Look-ups in named tables: a row name and a column name give one cell, copied from the table.

rezepes:
columns: vori, lal, basa, bunu, mem
vilinub: [-96, -44, 40, -84, -28]
kote: [-45, -12, 5, -43, -7]
zos: [-70, -26, 25, -64, -16]
zas: [57, -86, -67, 61, -91]
dunug: [-59, -33, 10, -55, -23]

dunug, mem => -23
zos, vori => -70
kote, vori => -45
kote, mem => -7
kote, bunu => -43
kote, lal => -12
zos, bunu => -64
zos, lal => -26
dunug, lal => -33
zas, mem => -91
zas, bunu => 61
vilinub, lal => -44
vilinub, bunu => -84

Table sobef
         tenopa  baneze  ratod  kub  goro  dalilut  rezogon  sikole
fuzulu       80     142     83   66    80      101       77      77
gumogu       80      79     25   79    80      124       92      41
vin          93      52    165   79    80      101       82      48
fitenab      80      79    124   79    80       82       82     157
gile         76      52     83   15   155       64       87      85
duzudi       80     142    107  105    92       82       67      55
lusuk        30     142     83   79    92      124       82      77
ruv          39     142    148   79    80       82      159      48
kav          80     152     83  245   109      124       82      34
vop          64     152     83   79   103       82       82      41
tol          80      70     83   28    45       82       82      63
zife         89      79     83   54    63       82       82      77

ruv, tenopa: 39
zife, kub: 54
lusuk, dalilut: 124
vin, baneze: 52
duzudi, dalilut: 82
gile, baneze: 52
lusuk, goro: 92
tol, baneze: 70
fitenab, ratod: 124
lusuk, sikole: 77

munogas:
	fata	ver
gos	-0.02	0.51
gim	-0.28	0.01
baz	-0.28	-0.10
dimagam	-0.09	0.47
suvut	0.82	0.63
gapina	-0.40	-0.48
kar	-0.22	0.66
ton	0.26	-0.40
pezapig	-0.54	0.47
lege	0.25	0.14
ketosav	-0.49	0.58
pagepin	0.28	0.31
rakuv	-0.93	-0.47

gos, fata -> -0.02
kar, ver -> 0.66
gim, fata -> -0.28
lege, fata -> 0.25
gapina, ver -> -0.48
baz, fata -> -0.28
pagepin, fata -> 0.28
dimagam, fata -> -0.09
kar, fata -> -0.22
baz, ver -> -0.10
rakuv, fata -> -0.93
pezapig, ver -> 0.47
gim, ver -> 0.01
ton, ver -> -0.40
ketosav, ver -> 0.58
gapina, fata -> -0.40
rakuv, ver -> -0.47
lege, ver -> 0.14
ton, fata -> 0.26
gos, ver -> 0.51
Which row has the largest fata? suvut

dekedeg:
         guben  fatakid  bol  pume  mot
sep         96      197  198    49  182
vun         99      195  194    51  179
lag        105      194  189    61  177
faf        210      125  140   211  159
zon         98      196  194    52  181
mubufif    215      119  137   212  161
rezake     105      193  190    60  173
moz         99      196  196    51  178
dolini     214      121  133   215  159
mivupe      97      198  197    50  181
lefi        97      196  196    51  183
pize       214      120  135   216  160
sot        101      197  195    50  180
tomub      212      122  135   212  161

What is the pume of sep in dekedeg?
49
What is the bol of mivupe in dekedeg?
197
What is the pume of rezake in dekedeg?
60
What is the guben of sep in dekedeg?
96
What is the fatakid of zon in dekedeg?
196
What is the mot of vun in dekedeg?
179
What is the pume of mivupe in dekedeg?
50
What is the bol of pize in dekedeg?
135
What is the mot of lag in dekedeg?
177
What is the fatakid of sep in dekedeg?
197
What is the mot of lefi in dekedeg?
183
What is the pume of lag in dekedeg?
61

Table kat
columns: tagek, pasovel
ramoz: [244, 30]
silugog: [170, 33]
tav: [247, 198]
remuf: [113, 84]
rir: [104, 102]
fop: [49, 179]
gabela: [154, 196]
mizuri: [226, 23]
duzupin: [47, 176]

duzupin, tagek -> 47
duzupin, pasovel -> 176
fop, pasovel -> 179
mizuri, pasovel -> 23
remuf, tagek -> 113
mizuri, tagek -> 226
rir, tagek -> 104
tav, tagek -> 247
ramoz, tagek -> 244
gabela, pasovel -> 196
rir, pasovel -> 102
tav, pasovel -> 198
ramoz, pasovel -> 30
silugog, tagek -> 170
silugog, pasovel -> 33

ruzegan:
,tak,raf,tuv,zunuba,sugasan,zedolot,menelat
mebegov,608,552,420,717,309,666,687
kis,644,560,373,793,207,718,755
memu,819,659,724,405,445,353,746
luta,794,647,700,427,444,378,731
deg,280,406,158,931,361,929,471
rol,733,589,337,874,60,760,876
bogaroz,348,445,303,769,464,778,462
leg,464,522,656,355,772,408,385
lodu,666,574,432,725,257,656,744
mis,440,499,505,543,610,568,447
mipose,463,516,598,431,699,470,418

lodu, sugasan: 257
mipose, tak: 463
rol, sugasan: 60
bogaroz, zunuba: 769
deg, menelat: 471
bogaroz, sugasan: 464
luta, zunuba: 427
luta, raf: 647
mebegov, raf: 552
leg, zunuba: 355

zatam:
fields: zovakit, sapup, fineril, tuvet, neme
suvub: [66, 69, 227, 67, 242]
dufefep: [202, 221, 138, 205, 139]
deg: [165, 202, 109, 196, 120]
mokuz: [200, 209, 84, 199, 103]
nim: [254, 254, 38, 234, 61]
mifid: [197, 225, 119, 207, 100]
fuboka: [212, 205, 104, 209, 63]

neme of dufefep = 139
sapup of dufefep = 221
fineril of mifid = 119
neme of mokuz = 103
tuvet of mifid = 207
tuvet of dufefep = 205
zovakit of deg = 165
fineril of mokuz = 84
neme of suvub = 242
sapup of mifid = 225
fineril of fuboka = 104
neme of mifid = 100
tuvet of mokuz = 199
zovakit of fuboka = 212
fineril of suvub = 227
tuvet of fuboka = 209

doka =
|  | ris | kirude | nir | nam | lus |
|---|---|---|---|---|---|
| rumel | 45 | 31 | 29 | 19 | 66 |
| silaze | 46 | 17 | 52 | 51 | 32 |
| nel | 28 | 48 | 59 | 79 | 61 |
| kerapum | 33 | 59 | 21 | 39 | 12 |
| bef | 33 | 97 | 13 | 39 | 32 |
| libe | 36 | 18 | 52 | 3 | 37 |
| rad | 41 | 18 | 38 | 47 | 21 |

nir of kerapum: 21
nam of libe: 3
lus of libe: 37
lus of nel: 61
lus of rad: 21
ris of silaze: 46
ris of libe: 36
ris of rad: 41
kirude of libe: 18
nam of nel: 79
kirude of bef: 97
lus of rumel: 66
Which row has the largest kirude? bef

